[[120, 126, 134, 124, 117, 133],
 [105, 139, 135, 139, 133, 114],
 [152, 116, 125, 136, 119, 119],
 [139, 133, 130, 127, 126, 142],
 [127, 123, 129, 129, 122, 126],
 [117, 110, 147, 132, 111, 105],
 [122, 127, 114, 128, 133, 116],
 [137, 135, 117, 115, 137, 116],
 [131, 130, 124, 121, 131, 124],
 [140, 134, 120, 121, 145, 117],
 [135, 134, 125, 128, 143, 121]] Out: 124

[[147, 131, 137, 113, 133, 119, 113, 120, 130, 143, 113],
 [122, 104, 111, 132, 122, 128, 139, 141, 116, 117, 138],
 [137, 133, 141, 117, 126, 128, 140, 122, 113, 128, 125],
 [144, 138, 142, 129, 132, 139, 115, 109, 120, 134, 132],
 [119, 125, 129, 129, 109, 137, 114, 120, 142, 121, 137],
 [122, 119, 122, 112, 109, 120, 131, 130, 141, 122, 116],
 [137, 126, 136, 133, 112, 140, 108, 122, 132, 127, 145],
 [136, 135, 135, 142, 129, 145, 110, 121, 124, 131, 144],
 [148, 132, 142, 118, 126, 128, 110, 118, 133, 141, 123],
 [141, 135, 132, 116, 140, 119, 132, 117, 116, 134, 111]] Out: 144

[[118, 146, 120, 131, 121, 129],
 [123, 130, 124, 128, 136, 110],
 [126, 136, 131, 131, 132, 128],
 [120, 128, 130, 127, 127, 129],
 [132, 117, 106, 129, 129, 110],
 [133, 124, 119, 129, 134, 113],
 [126, 124, 121, 131, 130, 120],
 [130, 131, 118, 127, 125, 126],
 [117, 117, 121, 131, 126, 129],
 [119, 127, 134, 131, 134, 128]] Out: 126

[[128, 129, 119, 139, 131, 127, 127, 129, 133, 131, 132, 126, 126, 125, 124, 125],
 [124, 125, 125, 112, 127, 127, 134, 127, 134, 131, 126, 119, 128, 131, 126, 132],
 [127, 131, 136, 130, 131, 128, 130, 124, 136, 133, 126, 134, 128, 136, 126, 134],
 [126, 128, 124, 105, 131, 124, 128, 125, 135, 125, 123, 127, 133, 125, 122, 124],
 [130, 127, 137, 130, 125, 131, 120, 123, 131, 122, 127, 140, 125, 130, 129, 129],
 [124, 129, 131, 135, 131, 134, 129, 124, 146, 135, 132, 123, 125, 125, 126, 125],
 [123, 132, 122, 131, 127, 128, 124, 130, 122, 127, 134, 118, 126, 124, 137, 135],
 [129, 130, 134, 132, 131, 128, 127, 129, 123, 127, 128, 125, 129, 117, 123, 130],
 [135, 131, 124, 136, 128, 127, 128, 128, 127, 130, 130, 129, 130, 134, 126, 126],
 [131, 126, 120, 125, 128, 124, 130, 124, 129, 119, 121, 129, 129, 120, 129, 133],
 [124, 129, 128, 116, 125, 128, 133, 127, 137, 133, 129, 122, 129, 130, 129, 118]] Out: 126

[[126, 125, 133, 126, 136, 122, 126, 123, 138, 134, 130, 125, 127],
 [121, 129, 138, 111, 133, 122, 145, 126, 148, 125, 117, 147, 127],
 [122, 127, 136, 123, 132, 133, 131, 121, 136, 124, 128, 137, 122],
 [120, 120, 135, 128, 140, 122, 119, 120, 139, 139, 134, 121, 124],
 [129, 128, 134, 136, 128, 135, 119, 120, 123, 130, 139, 125, 120],
 [129, 128, 129, 134, 126, 121, 120, 137, 118, 143, 131, 116, 130],
 [124, 129, 138, 111, 135, 120, 144, 123, 151, 125, 118, 145, 127],
 [138, 129, 125, 127, 130, 137, 138, 123, 128, 112, 126, 126, 131]] Out: 130

[[124, 147, 131, 128, 132, 126, 130],
 [128, 131, 154, 139, 132, 134, 134],
 [136, 135, 134, 145, 128, 123, 138],
 [130, 132, 127, 131, 144, 138, 136],
 [133, 126, 134, 121, 139, 150, 127],
 [133, 136, 131, 139, 138, 127, 144],
 [129, 134, 126, 140, 129, 116, 139],
 [144, 123, 131, 133, 126, 132, 136],
 [140, 130, 129, 134, 116, 128, 122]] Out: 139

[[123, 133, 125, 135, 126, 128, 121, 135, 135, 118, 114, 111, 118, 127],
 [129, 133, 125, 130, 127, 132, 127, 137, 134, 128, 116, 112, 120, 126],
 [116, 124, 123, 133, 130, 123, 125, 134, 130, 126, 112, 110, 109, 126],
 [127, 126, 129, 135, 127, 133, 122, 134, 136, 134, 114, 117, 122, 124],
 [125, 132, 124, 133, 126, 133, 124, 138, 133, 127, 119, 113, 123, 129],
 [127, 133, 123, 131, 127, 135, 125, 140, 130, 126, 119, 113, 123, 129],
 [127, 138, 120, 136, 128, 134, 127, 135, 130, 121, 120, 110, 121, 128],
 [120, 129, 128, 133, 122, 134, 115, 135, 133, 125, 126, 112, 115, 134],
 [129, 136, 113, 130, 134, 132, 122, 133, 130, 123, 122, 103, 122, 122],
 [122, 134, 122, 129, 134, 131, 125, 131, 131, 123, 122, 111, 132, 124],
 [123, 136, 124, 128, 127, 134, 125, 137, 144, 121, 116, 112, 124, 126]] Out: 122

[[124, 129, 136, 128, 121, 124, 136, 135],
 [127, 135, 125, 131, 101, 131, 122, 128],
 [125, 125, 137, 125, 133, 123, 135, 124],
 [133, 121, 126, 129, 125, 131, 119, 137],
 [125, 131, 130, 127, 117, 131, 132, 120],
 [129, 128, 134, 128, 114, 129, 128, 135]] Out: 137

[[137, 120, 119, 119, 135, 130, 129, 132, 129, 144, 128, 128, 149, 127, 140],
 [118, 134, 136, 124, 105, 136, 128, 125, 123, 126, 121, 114, 113, 130, 136],
 [111, 121, 124, 138, 117, 133, 120, 125, 122, 116, 114, 133, 131, 137, 125],
 [120, 117, 129, 145, 133, 115, 135, 129, 134, 118, 129, 147, 130, 121, 122],
 [131, 137, 125, 133, 136, 120, 140, 123, 128, 119, 136, 124, 126, 128, 130],
 [115, 119, 120, 131, 120, 144, 104, 125, 125, 124, 118, 110, 129, 144, 124],
 [122, 128, 124, 123, 119, 142, 111, 125, 123, 127, 121, 110, 125, 140, 127],
 [136, 119, 119, 119, 134, 130, 127, 132, 129, 143, 127, 128, 147, 127, 138]] Out: 124
---
[[124, 118, 127, 155, 116], [123, 119, 125, 126, 112], [148, 134, 118, 143, 99]] → 119
[[154, 138, 129, 127], [137, 131, 123, 132]] → 131
[[133, 130, 118, 105, 129], [137, 127, 121, 102, 124]] → 127
[[128, 140, 148, 108, 115, 133, 103], [106, 105, 133, 108, 125, 102, 100]] → 105
[[135, 98, 111, 140, 139], [121, 100, 107, 118, 143]] → 100
[[128, 124, 123, 123, 137], [132, 126, 128, 142, 121], [127, 127, 120, 102, 120]] → 126
[[109, 133, 143, 135, 116, 146, 127], [148, 105, 111, 120, 108, 147, 123]] → 105
---
[129 144 130 151 133 107] Answer: 133
[150 127 125 123 132] Answer: 123
[140 153 125 146] Answer: 125
[112 106 123 129 140 120 158] Answer: 120
[109 154 140 101 116 112] Answer: 116
[111 146 150 137 114 108] Answer: 114
[142 119 152 109 112] Answer: 109
[136 132 149 117] Answer: 149
---
array([[104, 135, 147, 116],
       [108, 129, 126, 126],
       [112, 109, 126, 126]]) value 126

array([[ 99, 154, 136, 121],
       [125, 131, 129, 127],
       [118, 137, 131, 126]]) value 126

array([[138, 117, 138, 131, 111, 121, 128],
       [106, 127, 129, 140, 122, 120, 119],
       [120, 139, 146, 126, 126, 131, 145]]) value 145

array([[128, 128, 103, 130],
       [128, 128, 127, 128],
       [110, 125, 126, 126]]) value 126

array([[143, 109, 140, 152, 139, 144, 152],
       [132, 116, 105, 139, 112, 144, 141],
       [144, 150, 130, 109, 113, 128, 115]]) value 115

array([[139, 134, 124, 129],
       [122, 136, 127, 127],
       [127, 107, 126, 113]]) value 113
